Here is a tiny trained network, its code and every weight. The questions are about switching its units off for an input and a class, where a switched-off unit gives its printed mean instead of its output.

import numpy as np


def w(rows, s, z=0):
    codes = np.array(rows[::2]) - 128.0
    scale = np.full(codes.shape[1], s)
    scale[-1] = z or s
    return codes * scale


def f(y):
    return np.maximum(y, 0)


def log_softmax(a):
    a = a - a.max(-1, keepdims=True)
    return a - np.log(np.exp(a).sum(-1, keepdims=True))


def net(x, mask):
    res = np.array(x, float).reshape(1, 7) / 4 @ E
    y = f(res @ A[0][:, :-1].T + A[0][:, -1])
    res = res + np.where(mask, y, B[0][:, -1]) @ B[0][:, :-1]
    return log_softmax(res[-1] @ U[:, :-1].T + U[:, -1])


A, B = {}, {}
E = w([
[120,150,129,120,123,114],'x0',
[139,120,106,104,172,157],'x1',
[108,168,130,118,125,99],'x2',
[117,95,131,165,160,132],'x3',
[108,157,177,145,120,192],'x4',
[8,91,98,51,103,135],'x5',
[121,160,58,149,78,160],'x6',
],0.012)
A[0] = w([
[147,93,38,200,191,39,185],'n1',
[156,140,146,150,141,127,32],'n2',
[115,110,127,197,34,90,146],'n3',
[181,94,220,84,154,71,35],'n4',
[243,198,116,204,180,107,5],'n5',
[148,170,48,98,246,189,116],'n6',
[208,171,155,68,112,178,221],'n7',
[168,109,62,123,125,40,52],'n8',
[98,202,186,196,168,213,95],'n9',
[154,154,7,202,89,145,65],'n10',
],0.011,0.0033)
B[0] = w([
[157,135,163,120,49,179,203],'n1',
[57,138,136,75,147,128,155],'n2',
[139,121,191,68,201,81,177],'n3',
[104,226,147,194,182,154,190],'n4',
[86,42,20,135,128,82,247],'n5',
[178,145,164,96,174,2,175],'n6',
[97,115,179,155,78,113,187],'n7',
[175,137,92,100,74,200,174],'n8',
[199,122,116,54,85,194,196],'n9',
[70,198,203,183,200,149,197],'n10',
],0.013)
U = w([
[2,99,2,75,142,128,124],'0',
[203,192,107,67,50,202,70],'1',
[98,231,139,152,219,151,18],'2',
[135,148,177,109,66,94,251],'3',
[148,174,152,73,137,73,169],'4',
],0.0078,0.0022)

Each question gives the input, the list of numbers given to net, and the class t.
The units are the neurons (one row each of A and B). Each row of codes is followed by its name. A weight is (code - 128) times the scale printed after its matrix; where a second scale follows, it is the last column's (A, B and U).
mask holds one flag per neuron, in row order. A switched-off neuron (its flag False) gives its mean, the last column of its row in B, instead of its output. The means were averaged over made-up inputs and are rounded, as every weight is.
A unit's drop is (log p(t) with every unit on - log p(t) with that unit switched off) / (log p(t) with every unit on - log p(t) with every unit switched off).
The circuit of an input: a set's keep is (log p(t) with only the set's units on - log p(t) with every unit switched off) / (log p(t) with every unit on - log p(t) with every unit switched off). Starting from all 10 units, units are removed one at a time, each time the one whose removal leaves the highest keep (on an exact tie, the one counted first), for as long as the keep stays at least 0.8.
units of the circuit, in order: the units of the circuit, biggest drop first
unit that matters most: the unit with the biggest drop
k most important neurons: the k neurons with the biggest drops, biggest first
drop of u: that unit's drop, to one decimal
input [-6,8,-2,-6,-4,7,-7], class 4: 3 most important neurons -> n5; n6; n10
input [6,-6,1,-4,7,0,0], class 1: units of the circuit, in order -> n9
input [-6,-7,4,-5,0,5,4], class 4: units of the circuit, in order -> n5; n3
input [-7,-2,4,4,5,7,-8], class 2: 3 most important neurons -> n5; n4; n1
input [-2,3,1,5,-6,3,4], class 1: 2 most important neurons -> n1; n5
input [4,7,4,0,-4,2,2], class 4: 2 most important neurons -> n6; n5
input [-4,5,1,-7,1,5,-8], class 2: units of the circuit, in order -> n5; n4
input [-4,7,-5,-8,3,3,2], class 3: 2 most important neurons -> n5; n7
input [1,-6,3,6,-8,7,5], class 1: units of the circuit, in order -> n5; n8
input [0,2,7,-6,-6,6,-8], class 2: 3 most important neurons -> n5; n4; n9
input [-3,-7,-1,7,-1,7,8], class 2: 3 most important neurons -> n5; n10; n3
input [-4,-4,-2,6,-8,3,-8], class 1: 2 most important neurons -> n1; n8
input [7,8,-5,6,5,6,6], class 4: 2 most important neurons -> n6; n5
input [-6,-2,4,5,-5,0,-7], class 2: units of the circuit, in order -> n4
input [-7,-8,8,4,5,-5,8], class 2: 2 most important neurons -> n10; n3
input [7,-3,2,7,-6,5,-7], class 2: 3 most important neurons -> n5; n4; n9
input [-1,-4,-8,1,-6,5,-7], class 2: 2 most important neurons -> n5; n4
input [-6,-5,7,-3,8,-7,-2], class 1: 3 most important neurons -> n9; n10; n6
input [5,0,-1,5,5,-5,3], class 0: 2 most important neurons -> n5; n1
input [-5,-4,3,1,-6,3,8], class 2: unit that matters most -> n10
input [1,8,1,6,5,7,-3], class 4: units of the circuit, in order -> n5; n6
input [6,3,-6,5,7,3,-5], class 1: drop of n3 -> 0.1
input [-6,3,-2,0,-6,-4,-6], class 1: drop of n10 -> 0.6
input [-7,3,5,3,8,6,6], class 1: drop of n5 -> 0.9
input [7,4,-2,-2,-6,-6,-3], class 0: drop of n9 -> 0.2
